[[  1.63  11.83   2.92   2.43   3.33 -30.15   3.09   0.53   2.41   3.86
   -0.38   6.31   8.81  -0.29   4.70]
 [  6.60  17.99   2.85   3.82   4.16 -11.20   8.30   0.76   5.03   4.33
    3.16  -0.86   1.69   6.04   3.88]
 [ 11.30   4.52   2.26   3.08   2.35   7.59  10.45   3.34  10.75   3.96
    5.45   6.08   3.36   0.64   3.81]
 [  4.67  14.30   3.66   5.00   6.61  22.33  -2.26   3.34   5.50   3.30
    3.54   7.57   8.04   6.95   1.78]
 [  2.25  -9.37   3.53   1.37   4.05   0.80   4.27   5.69  -7.10   3.24
    3.60   4.88   4.62  18.03   6.27]
 [  4.10  14.44   4.30   6.73   5.69 -10.03   8.03   5.71  -3.27   4.41
    0.66   5.04   6.12  16.95   1.02]
 [  8.72  -4.78   0.75   1.26   5.91 -10.57  13.13   4.70   1.88   1.84
    3.49  12.29   2.25   1.67  -3.55]
 [  0.57   5.81   8.46  13.57   4.26  -9.37  13.20   6.26   3.66   4.41
    4.08   5.44   7.47   2.36   6.88]] result: 5.81

[[-20.351   0.296  -1.211   5.043  -8.773  -9.905   3.422 -14.466  14.350
   -4.247]
 [ -0.015  -8.288  -9.685 -13.321  -1.182   2.233  -1.417   3.343 -16.952
    9.028]
 [ -1.664  -4.854  -6.154   3.682  -4.435   5.399  -8.406  -3.335  -5.954
   -2.477]
 [-13.755 -14.726  -8.979 -16.042 -23.954 -14.654 -11.632   4.456  17.734
   -6.902]
 [ -1.664  -4.425  -5.448   2.322  -4.435   3.816  -7.331  -3.892  -5.108
   -2.477]] result: -4.425

[[ 0.08  0.08  0.22  0.01 -0.06  0.09 -0.13 -0.13 -0.09 -0.13 -0.19 -0.13
  -0.04]
 [ 0.03  0.22  0.10 -0.05 -0.04  0.13 -0.02 -0.01 -0.11 -0.15  0.00  0.20
   0.20]
 [-0.02 -0.21 -0.08  0.05  0.04 -0.13  0.02  0.00  0.11  0.15  0.00 -0.20
  -0.20]
 [-0.02 -0.21 -0.08  0.05  0.04 -0.12  0.02  0.00  0.11  0.15 -0.01 -0.20
  -0.20]
 [ 0.02 -0.18  0.02  0.06  0.01 -0.09 -0.04 -0.06  0.07  0.09 -0.08 -0.26
  -0.22]
 [ 0.06  0.20  0.18 -0.03 -0.06  0.14 -0.07 -0.07 -0.12 -0.18 -0.09  0.09
   0.13]
 [-0.07 -0.05 -0.21 -0.01  0.06 -0.08  0.14  0.14  0.09  0.12  0.20  0.16
   0.07]
 [-0.07 -0.11 -0.22  0.01  0.07 -0.11  0.13  0.13  0.11  0.16  0.18  0.08
   0.01]
 [-0.05  0.08 -0.14 -0.04  0.03  0.01  0.11  0.12  0.01  0.02  0.18  0.26
   0.19]
 [ 0.03 -0.15  0.06  0.05  0.00 -0.06 -0.06 -0.08  0.04  0.06 -0.12 -0.27
  -0.22]
 [ 0.08  0.14  0.22 -0.01 -0.06  0.13 -0.11 -0.11 -0.12 -0.17 -0.16 -0.04
   0.03]] result: 0.14

[[  5.0 -18.6 -27.4  10.8 -24.6 -16.8   0.0  10.0  -8.4   2.8   0.4 -18.6
  -26.5]
 [  4.0  -2.8 -22.4  -0.1 -17.4   8.2  -7.0   8.8   9.3 -20.2  -2.8   9.2
    1.8]
 [  2.0   6.3 -16.6  19.4 -10.1   4.6  17.5 -20.8   0.3  12.5  -2.9  -5.6
    9.5]
 [-14.2   0.8  17.9 -10.1 -10.5 -17.5   7.0  -6.5  21.1 -27.4  18.5   5.4
  -25.3]
 [-19.4 -12.5  -6.1  17.8   2.3 -11.8  22.0  17.3  -9.5   1.8  15.1  22.5
    6.3]] result: -12.5

[[  4.026   2.982  -0.930  -2.271  -6.134   9.893   0.555  -0.952   2.098
    5.258  -0.309 -21.287]
 [ -3.375   1.988  -1.723  -4.700  -7.400   1.348  -2.083  -4.154   2.753
   -1.708   3.878   7.683]
 [ -3.280   2.050  -9.146  -0.456  -6.457   4.319  -5.747  -7.159  -1.395
   -1.482   0.771   3.006]
 [  0.211  -0.026  -1.874   2.160   1.414   1.675   8.989  -2.257   3.306
   -0.622  -7.342  -2.187]
 [ -2.549  -9.599   3.385  12.101 -21.131  -7.857 -15.760  -1.473  -4.989
   -3.489 -10.168  -5.291]
 [ -3.539 -19.418 -10.913   5.442  -1.935   4.958  -3.148  -3.066   6.856
  -11.559  -5.557 -11.974]
 [  3.394  -0.802  -7.853 -11.430   1.711  -1.901   5.984  -5.510  -0.992
    1.886  -3.323  12.301]
 [ -2.979  -3.728   6.330   4.570  -1.449  21.433   5.643   1.913  -5.525
    8.832   0.125  -1.922]
 [ -7.237  -4.367 -13.388   6.455  16.955   0.406   2.738  -3.754   8.289
   -4.304   3.019 -17.267]
 [  3.726  -4.695 -19.268 -14.407 -18.562  -6.765  13.597   0.754  -2.427
  -16.600   0.128   0.510]] result: -4.695
---
((14.03, 7.82, 10.21, 5.81), (9.93, -5.40, -11.36, 5.81)) ⇒ 7.82
((0.97, -2.31, 0.11, 0.64, -0.16, -1.45), (0.59, -0.27, 0.03, -0.54, 0.97, -1.31), (0.45, -0.03, 0.51, -0.56, 1.23, -0.80)) ⇒ -0.27
((0.024, 0.102, 0.037, -0.016), (-0.088, -0.119, 0.173, 0.044), (0.046, 0.013, -0.061, -0.013)) ⇒ -0.119
((-49.71, 84.56, 96.15, -67.51, -107.62, 130.50, -132.78), (-7.93, 1.54, 59.92, 45.01, -27.13, 2.04, -4.64)) ⇒ 84.56
((-19.6, 18.9, -2.4, -20.6), (-12.1, -12.4, -9.8, -13.1)) ⇒ 18.9
((-0.009, 0.040, 0.102, 0.016, -0.012, -0.051, -0.152), (-0.064, 0.056, 0.219, 0.088, 0.060, 0.013, -0.149)) ⇒ 0.040
---
40  62  81   7  97  77 -> 77
7145  6177  7510  2953  9407  8279  7456 -> 7456
190  235  150   24   51 -> 51
55  88  52  53   5 -> 5
 11  -37  -14  -34  -45   28  -28 -> -28
 12  211  238  139  220  244 -> 244
134  207  177  156   72   38 -> 38
 62  189  209    5 -> 5
117  198  138   26  155 -> 155
---
[80 60 41 94 20 93] value 80, 93

[48  3 55 78 28 53 66] value 48, 66

[24 79 41 66 76 74 18] value 24, 18

[  5  29 -11 -26  15  -7  -6] value 5, -6

[[231 884 196 497 325]
 [492 194 525  18  54]] value 231, 54

[ 39   1  24  38 -49  21] value 39, 21

[ 280 -773  -90 -537  640 -321] value 280, -321

[[5543 5898 4487 6869 4471 5613 5287]
 [2523 5215 5884 5288 8383 3759 5133]
 [8558 4310 5569 4421 1211 6815 5849]] value 5543, 5849
---
[  73.9  -42.1 -124.6   26.0  100.3   51.9] Out: 73.9

[ 1.2 -0.9  0.1 -1.5  0.5] Out: 0.5

[ 1.415  1.558 -1.476  0.459 -0.248] Out: 1.415

[ -8.373  -4.015   8.770  -2.359  16.717 -15.657] Out: 8.770

[ -61.6  -47.8  149.0 -164.3  -56.8  160.1  138.5] Out: 149.0

[ 0.2  0.4  0.8  1.0 -1.8] Out: 0.8

[-1.7  0.6  0.4 -0.5 -0.4  1.9 -0.6] Out: 0.6

[ 0.175 -0.185 -0.074  0.081  0.169 -0.041] Out: 0.169

[ 1.847 -0.650  0.223 -1.956 -0.548 -1.909  0.262] Out: 0.262

[[ 1.5  0.6 -0.6 -0.3 -0.7  1.9  0.0]
 [ 1.7  0.8  0.0 -1.1 -1.3  1.5  0.4]] Out: 1.7
---
array([ 859,  146, -235, -736]) >> 859
array([ -2, -18, -13,  12, -25,  32,   2]) >> -2
array([19, 85, 61, 30]) >> 19
array([128, 455, 912, 345, 518]) >> 128
array([26, 80, 87, 21]) >> 26
array([3, 4, 3, 5, 3, 2, 8]) >> 3
array([314, 536, 268,  71, 967]) >> 314
array([5, 3, 5, 7, 2]) >> 5
array([ 19, 217, 209, 208]) >> 19
array([431, 113, 871, 296, 473,  64]) >> 431
---
[[ 30 -32  30 -28]
 [-30  32 -30  27]
 [ 30 -33  31 -28]]
30

[[ 25   2  24 -20 -18 -25 -18]
 [ 13  -5  24 -17 -32 -21  -8]
 [ 29   3  25 -18 -18 -27 -17]]
25

[[  0  -1   4  -5]
 [ 10  12  35 -15]
 [  9   5  13 -14]]
0

[[ 26  21  25  -8 -24   6  10]
 [-13 -14  23  13  17  28  21]
 [ 26  17   6   9 -34 -16  11]]
26

[[-34  30 -30  31 -34]
 [ 29 -29  32 -31  33]
 [ 28 -25  29 -29  34]]
-34

[[ 35 -24 -33 -35 -34]
 [ 37 -40  33 -35  38]
 [-34  35 -36  37 -36]]
35

[[-21 -29  23   5]
 [-17  26   6  -1]
 [ -3   1   9 -29]]
-21

[[ -6   5  13 -25   8 -11]
 [  5   2 -39  15  -1  41]
 [  0  -5  24 -24   6 -21]]
-6
